Here is a tiny trained network, its code and every weight. The questions are about switching its units off for an input and a target symbol, where a switched-off unit gives its printed mean instead of its output.

import numpy as np


def w(rows, s, z=0):
    codes = np.array(rows[::2]) - 128.0
    scale = np.full(codes.shape[1], s)
    scale[-1] = z or s
    return codes * scale


def f(y):
    return np.maximum(y, 0)


def softmax(a):
    e = np.exp(a - a.max(-1, keepdims=True))
    return e / e.sum(-1, keepdims=True)


def log_softmax(a):
    a = a - a.max(-1, keepdims=True)
    return a - np.log(np.exp(a).sum(-1, keepdims=True))


def net(x, mask):
    ids = ['ΔΘΞΠΨΩαβεζηλμφ'.index(c) for c in x.split()]
    T = len(ids)
    res = E[ids] + P[:T]
    u = 0
    for l in range(3):
        r = res
        for j in range(2):
            rows = slice(3 * j, 3 * j + 3)
            q, k, v = (r @ M[l][rows].T for M in (Q, K, V))
            z = softmax(np.where(np.tri(T) > 0, q @ k.T / 3**0.5, -1e9)) @ v
            o = O[l][rows]
            res = res + np.where(mask[u + j], z, o[:, -1]) @ o[:, :-1]
        u += 2
        y = f(res @ A[l][:, :-1].T + A[l][:, -1])
        res = res + np.where(mask[u : u + 4], y, B[l][:, -1]) @ B[l][:, :-1]
        u += 4
    return log_softmax(res[-1] @ U[:, :-1].T + U[:, -1])


Q, K, V, O, A, B = {}, {}, {}, {}, {}, {}
E = w([
[119,125,102,95],'Δ',
[132,121,139,184],'Θ',
[81,94,87,101],'Ξ',
[133,143,108,156],'Π',
[92,7,207,111],'Ψ',
[150,88,91,116],'Ω',
[122,66,107,115],'α',
[143,103,125,154],'β',
[88,228,250,170],'ε',
[182,101,127,124],'ζ',
[106,149,91,101],'η',
[119,162,225,12],'λ',
[123,91,94,143],'μ',
[121,129,151,167],'φ',
],0.019)
P = w([
[166,202,141,79],'0',
[16,85,145,134],'1',
[168,195,129,69],'2',
[11,77,148,139],'3',
[178,187,135,76],'4',
[6,68,150,142],'5',
[187,177,139,78],'6',
[4,67,152,142],'7',
[199,178,147,81],'8',
[4,65,157,143],'9',
[203,175,149,87],'10',
[2,64,159,145],'11',
[208,166,151,87],'12',
],0.0072)
Q[0] = w([
[78,62,193,204],'L0H1',
[39,152,185,103],'L0H1',
[194,160,5,209],'L0H1',
[74,146,146,75],'L0H2',
[132,75,188,206],'L0H2',
[122,92,105,172],'L0H2',
],0.024)
K[0] = w([
[162,99,254,132],'L0H1',
[52,148,198,57],'L0H1',
[175,147,88,241],'L0H1',
[63,150,117,123],'L0H2',
[120,137,216,123],'L0H2',
[132,111,171,84],'L0H2',
],0.026)
V[0] = w([
[176,153,110,200],'L0H1',
[139,146,3,198],'L0H1',
[174,124,78,201],'L0H1',
[130,128,106,159],'L0H2',
[141,82,233,113],'L0H2',
[151,89,96,104],'L0H2',
],0.0059)
O[0] = w([
[162,117,19,168,51],'L0H1',
[93,187,3,146,1],'L0H1',
[160,154,29,165,37],'L0H1',
[161,99,117,121,107],'L0H2',
[58,172,123,52,168],'L0H2',
[181,114,58,165,124],'L0H2',
],0.0048,0.005)
A[0] = w([
[139,7,90,174,71],'L0N1',
[226,129,107,108,4],'L0N2',
[114,164,139,99,125],'L0N3',
[65,72,84,180,17],'L0N4',
],0.014,0.0036)
B[0] = w([
[212,115,97,114,254],'L0N1',
[7,184,184,87,193],'L0N2',
[208,108,108,108,225],'L0N3',
[77,221,156,200,196],'L0N4',
],0.013,0.0035)
Q[1] = w([
[167,142,92,140],'L1H1',
[73,60,6,130],'L1H1',
[92,81,157,167],'L1H1',
[134,231,102,63],'L1H2',
[77,108,142,102],'L1H2',
[85,134,136,162],'L1H2',
],0.02)
K[1] = w([
[136,99,68,157],'L1H1',
[72,194,73,9],'L1H1',
[189,166,161,87],'L1H1',
[64,189,5,73],'L1H2',
[113,129,213,98],'L1H2',
[103,140,162,141],'L1H2',
],0.019)
V[1] = w([
[143,143,146,135],'L1H1',
[177,98,181,210],'L1H1',
[141,164,128,122],'L1H1',
[112,81,35,67],'L1H2',
[134,3,124,123],'L1H2',
[222,184,115,92],'L1H2',
],0.0075)
O[1] = w([
[135,141,129,157,187],'L1H1',
[184,93,171,223,181],'L1H1',
[104,159,133,126,140],'L1H1',
[81,150,71,44,3],'L1H2',
[109,43,2,109,155],'L1H2',
[189,94,165,42,207],'L1H2',
],0.006,0.0026)
A[1] = w([
[34,81,240,185,135],'L1N1',
[74,18,55,253,3],'L1N2',
[21,66,219,82,181],'L1N3',
[2,156,95,225,12],'L1N4',
],0.0081,0.0046)
B[1] = w([
[195,82,91,103,239],'L1N1',
[106,202,189,169,153],'L1N2',
[44,150,108,163,250],'L1N3',
[143,146,137,8,145],'L1N4',
],0.014,0.011)
Q[2] = w([
[132,152,97,86],'L2H1',
[76,124,168,202],'L2H1',
[60,102,83,226],'L2H1',
[90,38,205,97],'L2H2',
[127,188,173,119],'L2H2',
[143,248,169,193],'L2H2',
],0.017)
K[2] = w([
[161,126,95,183],'L2H1',
[42,82,213,175],'L2H1',
[135,56,190,149],'L2H1',
[78,62,240,72],'L2H2',
[123,177,137,112],'L2H2',
[49,250,77,104],'L2H2',
],0.015)
V[2] = w([
[118,94,92,148],'L2H1',
[98,125,65,130],'L2H1',
[201,252,57,130],'L2H1',
[149,34,130,130],'L2H2',
[117,134,84,138],'L2H2',
[86,92,150,151],'L2H2',
],0.0036)
O[2] = w([
[164,125,126,129,133],'L2H1',
[190,90,136,179,153],'L2H1',
[111,109,4,147,2],'L2H1',
[72,190,183,167,206],'L2H2',
[119,112,157,125,86],'L2H2',
[137,139,164,112,175],'L2H2',
],0.0038,0.0022)
A[2] = w([
[93,89,119,182,47],'L2N1',
[142,227,7,187,142],'L2N2',
[153,241,60,120,52],'L2N3',
[159,111,27,181,2],'L2N4',
],0.012,0.0076)
B[2] = w([
[159,184,142,81,206],'L2N1',
[118,216,41,154,253],'L2N2',
[155,123,250,52,226],'L2N3',
[135,161,131,19,141],'L2N4',
],0.016,0.004)
U = w([
[185,120,121,71,160],'Δ',
[167,178,100,229,192],'Θ',
[20,107,33,149,162],'Ξ',
[160,254,176,169,55],'Π',
[67,28,144,100,155],'Ψ',
[73,181,128,77,90],'Ω',
[181,48,28,78,154],'α',
[136,145,87,197,232],'β',
[220,188,210,148,50],'ε',
[37,201,232,223,140],'ζ',
[216,170,146,66,48],'η',
[129,156,220,71,1],'λ',
[186,163,32,105,123],'μ',
[224,88,135,196,210],'φ',
],0.0086,0.01)

Each question gives the input, a string of symbols that net reads in full, and the target symbol t.
The units are the heads (3 rows each of Q, K, V and O) and the neurons (one row each of A and B). Each row of codes is followed by its name. A weight is (code - 128) times the scale printed after its matrix; where a second scale follows, it is the last column's (O, A, B and U).
mask holds one flag per unit, layer by layer, with each layer's heads first. A switched-off unit (its flag False) gives its mean, the last column of its rows in O or B, instead of its output. The means were averaged over made-up inputs and are rounded, as every weight is.
A unit's drop is (log p(t) with every unit on - log p(t) with that unit switched off) / (log p(t) with every unit on - log p(t) with every unit switched off).
The circuit of an input: a set's keep is (log p(t) with only the set's units on - log p(t) with every unit switched off) / (log p(t) with every unit on - log p(t) with every unit switched off). Starting from the 12 units with the biggest drops (on a tie, the unit counted first), units are removed one at a time, each time the one whose removal leaves the highest keep (on an exact tie, the one counted first), for as long as the keep stays at least 0.8.
circuit, biggest first: the units of the circuit, biggest drop first
unit that matters most: the unit with the biggest drop
k most important neurons: the k neurons with the biggest drops, biggest first
input Δ Ω μ Ω α ζ Ψ Δ λ Δ η Π, target Ψ: most important neuron : L1N1
input Ω φ α η η Ψ, target ζ: circuit, biggest first : L1N2, L1H2
input Ω Δ Θ β Ψ Δ φ η Ψ ε, target φ: circuit, biggest first : L1N1, L1H2
input Δ Δ λ Ω λ ε Π η β Θ ζ α, target φ: 3 most important neurons : L1N1, L0N1, L0N2
input Δ Ω Ω Ω φ λ Θ μ, target Ψ: circuit, biggest first : L1N1, L0H1, L1N3
input η Δ μ β η Π, target η: 4 most important neurons : L1N4, L0N4, L1N3, L2N3
input Δ Ω Δ ε Ω Δ, target φ: circuit, biggest first : L1H2, L1N1, L0H1
input η Ω Ω β Ω β, target Θ: circuit, biggest first : L0N1, L0N4, L0H1, L2N2
input Δ Δ μ Π Ω Ω Ξ Π λ Θ, target Ψ: 2 most important neurons : L1N1, L1N3
input ε λ Δ Δ α η η η, target Ψ: circuit, biggest first : L0H1, L1N1, L2N2, L1N3
input Ω Θ Δ μ Δ Π Ω Ω, target μ: 3 most important neurons : L0N1, L2N2, L2N4
input Θ Δ Π Ψ Δ Δ, target ζ: circuit, biggest first : L1N2, L1H2, L0H1
input Ω Ω λ μ Ψ Ω α Ξ, target ζ: circuit, biggest first : L0H1, L1N2, L1H2
input ε φ Ω Ω Δ η Ω Ω Δ Π Θ Δ μ, target μ: 4 most important neurons : L2N2, L1N3, L0N1, L1N4
input φ Δ Ξ φ Δ Ψ φ β β Δ ζ Δ, target ζ: circuit, biggest first : L1N2, L0H1, L1H2
input Δ η β α β Δ λ Ω Ω, target Ω: 3 most important neurons : L0N2, L1N1, L0N3
input Θ Ξ η, target η: most important neuron : L1N3
input λ Δ μ Δ Ψ Θ Θ η ε Ξ μ Π, target φ: circuit, biggest first : L1N1, L1H2, L0H1
input Ω β Ω Θ λ Ω, target Ψ: 3 most important neurons : L1N3, L2N2, L0N3
input Ξ Δ Ξ Θ μ ζ β Δ, target Ξ: unit that matters most : L0H1
input Ω Ξ Ω η α, target α: 3 most important neurons : L1N3, L0N1, L0N4
input α Δ Δ φ μ ε Ω η μ α λ μ, target Ψ: 3 most important neurons : L1N1, L1N3, L2N2
